Here is a tiny trained network, its code and every weight. The questions are about switching its units off for an input and a target symbol, where a switched-off unit gives its printed mean instead of its output.

import numpy as np


def w(rows, s, z=0):
    codes = np.array(rows[::2]) - 128.0
    scale = np.full(codes.shape[1], s)
    scale[-1] = z or s
    return codes * scale


def norm(h):
    return h / np.sqrt((h * h).mean(-1, keepdims=True) + 1e-5)


def f(y):
    return y / 2 * (1 + np.tanh(0.7978845608 * (y + 0.044715 * y**3)))


def softmax(a):
    e = np.exp(a - a.max(-1, keepdims=True))
    return e / e.sum(-1, keepdims=True)


def log_softmax(a):
    a = a - a.max(-1, keepdims=True)
    return a - np.log(np.exp(a).sum(-1, keepdims=True))


def net(x, mask):
    ids = ['αβζηθμπτφψω'.index(c) for c in x.split()]
    T = len(ids)
    res = E[ids] + P[:T]
    u = 0
    for l in range(3):
        r = norm(res)
        for j in range(3):
            rows = slice(3 * j, 3 * j + 3)
            q, k, v = (r @ M[l][rows].T for M in (Q, K, V))
            z = softmax(np.where(np.tri(T) > 0, q @ k.T / 3**0.5, -1e9)) @ v
            o = O[l][rows]
            res = res + np.where(mask[u + j], z, o[:, -1]) @ o[:, :-1]
        u += 3
        y = f(norm(res) @ A[l][:, :-1].T + A[l][:, -1])
        res = res + np.where(mask[u : u + 4], y, B[l][:, -1]) @ B[l][:, :-1]
        u += 4
    return log_softmax(norm(res)[-1] @ U[:, :-1].T + U[:, -1])


Q, K, V, O, A, B = {}, {}, {}, {}, {}, {}
E = w([
[105,88,165,66],'α',
[130,108,142,138],'β',
[138,133,112,167],'ζ',
[128,99,121,176],'η',
[127,121,138,137],'θ',
[187,116,181,2],'μ',
[123,95,184,127],'π',
[125,158,151,138],'τ',
[127,169,106,155],'φ',
[114,119,122,127],'ψ',
[105,172,121,119],'ω',
],0.025)
P = w([
[165,148,137,78],'0',
[253,88,173,178],'1',
[44,109,164,89],'2',
[118,174,118,68],'3',
[203,44,198,184],'4',
[45,109,161,92],'5',
[120,189,105,101],'6',
[185,66,205,168],'7',
[42,107,157,96],'8',
[106,174,119,74],'9',
[177,91,201,175],'10',
[34,105,158,97],'11',
[103,183,104,106],'12',
[172,97,196,194],'13',
],0.015)
Q[0] = w([
[184,88,216,220],'0.h0',
[60,203,178,100],'0.h0',
[135,202,53,66],'0.h0',
[68,64,135,249],'0.h1',
[167,113,236,175],'0.h1',
[72,166,156,254],'0.h1',
[129,4,122,71],'0.h2',
[78,116,161,111],'0.h2',
[180,115,94,54],'0.h2',
],0.0088)
K[0] = w([
[177,98,161,249],'0.h0',
[115,119,189,116],'0.h0',
[139,105,132,51],'0.h0',
[113,146,162,183],'0.h1',
[152,126,207,142],'0.h1',
[97,163,129,185],'0.h1',
[111,59,87,96],'0.h2',
[121,132,109,160],'0.h2',
[89,80,84,96],'0.h2',
],0.016)
V[0] = w([
[192,125,114,71],'0.h0',
[144,145,129,208],'0.h0',
[137,99,96,125],'0.h0',
[201,250,146,182],'0.h1',
[231,26,51,6],'0.h1',
[114,41,133,144],'0.h1',
[198,184,181,204],'0.h2',
[2,142,132,130],'0.h2',
[125,72,135,197],'0.h2',
],0.0056)
O[0] = w([
[177,111,156,124,126],'0.h0',
[89,53,237,75,138],'0.h0',
[66,103,111,129,97],'0.h0',
[241,62,111,144,228],'0.h1',
[1,113,134,88,16],'0.h1',
[104,84,85,207,83],'0.h1',
[174,224,125,130,254],'0.h2',
[140,172,153,56,69],'0.h2',
[173,142,85,102,110],'0.h2',
],0.0046,0.0041)
A[0] = w([
[85,116,153,206,67],'0.n0',
[44,132,174,137,161],'0.n1',
[119,171,165,249,220],'0.n2',
[107,99,40,81,255],'0.n3',
],0.011,0.0023)
B[0] = w([
[112,214,165,9,153],'0.n0',
[172,213,149,118,171],'0.n1',
[73,110,157,17,255],'0.n2',
[134,4,90,123,134],'0.n3',
],0.015,0.0069)
Q[1] = w([
[97,121,81,104],'1.h0',
[4,76,141,145],'1.h0',
[83,144,181,109],'1.h0',
[115,149,111,104],'1.h1',
[99,110,39,96],'1.h1',
[155,122,101,165],'1.h1',
[133,170,119,62],'1.h2',
[162,111,113,80],'1.h2',
[170,115,147,164],'1.h2',
],0.019)
K[1] = w([
[98,127,81,92],'1.h0',
[138,4,147,55],'1.h0',
[92,122,201,94],'1.h0',
[94,135,134,129],'1.h1',
[56,121,70,192],'1.h1',
[134,123,62,181],'1.h1',
[87,166,180,121],'1.h2',
[99,156,141,96],'1.h2',
[167,134,71,118],'1.h2',
],0.018)
V[1] = w([
[160,55,91,146],'1.h0',
[148,114,71,106],'1.h0',
[62,147,117,42],'1.h0',
[134,130,165,108],'1.h1',
[182,91,86,163],'1.h1',
[130,227,100,110],'1.h1',
[254,81,168,138],'1.h2',
[198,101,75,196],'1.h2',
[164,107,101,100],'1.h2',
],0.012)
O[1] = w([
[71,101,210,62,57],'1.h0',
[105,52,201,160,110],'1.h0',
[235,114,142,98,197],'1.h0',
[131,187,50,170,175],'1.h1',
[105,140,237,96,68],'1.h1',
[181,45,78,48,152],'1.h1',
[145,184,198,137,117],'1.h2',
[188,216,51,31,11],'1.h2',
[86,157,38,3,122],'1.h2',
],0.0047,0.013)
A[1] = w([
[153,196,197,158,120],'1.n0',
[211,20,5,152,3],'1.n1',
[80,118,142,79,55],'1.n2',
[30,110,125,71,152],'1.n3',
],0.013,0.0048)
B[1] = w([
[101,114,128,170,220],'1.n0',
[135,8,113,174,254],'1.n1',
[146,140,141,158,155],'1.n2',
[71,142,107,185,189],'1.n3',
],0.019,0.0064)
Q[2] = w([
[95,56,150,180],'2.h0',
[152,140,99,162],'2.h0',
[129,177,145,109],'2.h0',
[59,159,134,139],'2.h1',
[163,116,154,130],'2.h1',
[124,134,156,126],'2.h1',
[135,154,89,125],'2.h2',
[132,103,132,164],'2.h2',
[126,116,254,154],'2.h2',
],0.025)
K[2] = w([
[92,168,155,156],'2.h0',
[178,113,100,141],'2.h0',
[150,118,144,171],'2.h0',
[116,125,188,139],'2.h1',
[156,107,115,95],'2.h1',
[170,109,144,104],'2.h1',
[138,60,144,150],'2.h2',
[156,150,137,140],'2.h2',
[74,254,163,149],'2.h2',
],0.021)
V[2] = w([
[99,36,171,165],'2.h0',
[101,181,109,158],'2.h0',
[126,171,105,181],'2.h0',
[76,96,17,109],'2.h1',
[71,198,96,158],'2.h1',
[110,71,221,208],'2.h1',
[162,98,214,141],'2.h2',
[171,1,150,126],'2.h2',
[62,128,107,158],'2.h2',
],0.0077)
O[2] = w([
[137,76,96,48,158],'2.h0',
[74,95,107,161,167],'2.h0',
[68,93,92,169,162],'2.h0',
[121,119,164,2,63],'2.h1',
[179,190,181,57,96],'2.h1',
[175,111,235,185,255],'2.h1',
[97,94,104,79,146],'2.h2',
[35,197,18,168,82],'2.h2',
[133,97,75,138,155],'2.h2',
],0.0056,0.0072)
A[2] = w([
[184,99,188,146,147],'2.n0',
[225,62,73,1,179],'2.n1',
[137,216,91,235,2],'2.n2',
[164,96,215,13,96],'2.n3',
],0.0098,0.0048)
B[2] = w([
[120,80,105,67,254],'2.n0',
[110,49,163,191,183],'2.n1',
[192,195,2,64,179],'2.n2',
[185,74,82,47,180],'2.n3',
],0.017,0.0052)
U = w([
[111,54,61,203,76],'α',
[62,122,151,176,118],'β',
[162,143,204,122,149],'ζ',
[25,142,135,70,171],'η',
[82,154,177,165,157],'θ',
[5,127,81,147,167],'μ',
[120,152,179,197,125],'π',
[233,150,159,152,104],'τ',
[153,140,60,90,254],'φ',
[192,131,148,238,76],'ψ',
[150,76,75,28,59],'ω',
],0.016,0.0071)

Each question gives the input, a string of symbols that net reads in full, and the target symbol t.
The units are the heads (3 rows each of Q, K, V and O) and the neurons (one row each of A and B). Each row of codes is followed by its name. A weight is (code - 128) times the scale printed after its matrix; where a second scale follows, it is the last column's (O, A, B and U).
mask holds one flag per unit, layer by layer, with each layer's heads first. A switched-off unit (its flag False) gives its mean, the last column of its rows in O or B, instead of its output. The means were averaged over made-up inputs and are rounded, as every weight is.
A unit's drop is (log p(t) with every unit on - log p(t) with that unit switched off) / (log p(t) with every unit on - log p(t) with every unit switched off).
The circuit of an input: a set's keep is (log p(t) with only the set's units on - log p(t) with every unit switched off) / (log p(t) with every unit on - log p(t) with every unit switched off). Starting from the 12 units with the biggest drops (on a tie, the unit counted first), units are removed one at a time, each time the one whose removal leaves the highest keep (on an exact tie, the one counted first), for as long as the keep stays at least 0.8.
circuit, biggest first: the units of the circuit, biggest drop first
unit that matters most: the unit with the biggest drop
top k neurons: the k neurons with the biggest drops, biggest first
k most important neurons of layer l: the k neurons of layer l with the biggest drops, biggest first
heads that matter: for each layer, one digit per head in row order, 1 if its drop is at least 0.15 and else 0, layers parted by /
input ω ω α π θ, target ω: top 3 neurons => [1.n1; 1.n3; 2.n3]
input π φ η φ θ φ τ ω ζ ζ η, target ω: unit that matters most => 0.h1
input ω θ τ, target ζ: circuit, biggest first => [0.n1; 1.n1]
input ω ω φ ω ζ η η φ ω β ω ω β φ, target ω: top 3 neurons => [0.n2; 1.n1; 2.n3]
input θ θ ω ω ω α ω φ, target ω: 2 most important neurons of layer 1 => [1.n1; 1.n0]
input π ω ω φ ω ω β ω, target ω: circuit, biggest first => [0.n2; 1.n1]
input η φ μ τ φ μ ω φ ζ ω ω η ω α, target ω: top 2 neurons => [1.n3; 2.n3]
input β φ ζ, target η: top 2 neurons => [0.n0; 1.n3]
input α θ ω φ ω ω ω ω ζ ω ω ω θ ω, target ω: top 3 neurons => [0.n2; 2.n3; 1.n1]
input ω ω τ ω β, target ω: heads that matter => 010 / 001 / 000
input η φ ω ζ η ζ β ω ζ, target η: heads that matter => 000 / 000 / 000
input ω ζ ω ω ω ω η η ω μ, target α: circuit, biggest first => [2.n1; 0.n2]
input θ φ ω ζ φ β, target ψ: circuit, biggest first => [0.n2; 0.n1; 1.n1]
input ζ ψ φ ω π π ω ω θ ω π, target ω: unit that matters most => 1.n3
input ω ω ω π ψ, target ω: top 2 neurons => [1.n1; 1.n3]
input ω ω μ φ ω τ ω η, target ω: top 2 neurons => [1.n1; 2.n3]
input ζ ω θ ζ α, target ω: top 3 neurons => [1.n1; 2.n3; 0.n2]
input ψ ψ φ ω π ω ω φ ω η ω π φ ζ, target ω: heads that matter => 110 / 000 / 000
input β ω α β ω ω ω ψ ψ ω ω θ ω τ, target ω: circuit, biggest first => [0.n2; 2.n3]
input φ ω φ, target μ: circuit, biggest first => [1.n3]
input φ φ ψ ω η ζ φ ζ ω ω θ ω, target φ: circuit, biggest first => [0.n1; 2.n2; 0.n2]
input ω ω ω ω μ β ω ζ η, target θ: top 2 neurons => [1.n3; 0.n1]
input ω ω ζ φ θ, target ω: heads that matter => 000 / 001 / 000
input φ θ φ μ τ φ τ, target φ: top 4 neurons => [0.n3; 1.n1; 2.n2; 1.n3]
input ψ ω ζ μ φ ω φ ω ω π, target ψ: top 4 neurons => [1.n0; 0.n2; 0.n1; 1.n1]
input π ω β ω θ η, target θ: 2 most important neurons of layer 0 => [0.n0; 0.n1]
input φ ζ ω ζ τ α ω ψ φ β ω ζ η, target μ: 2 most important neurons of layer 0 => [0.n2; 0.n1]
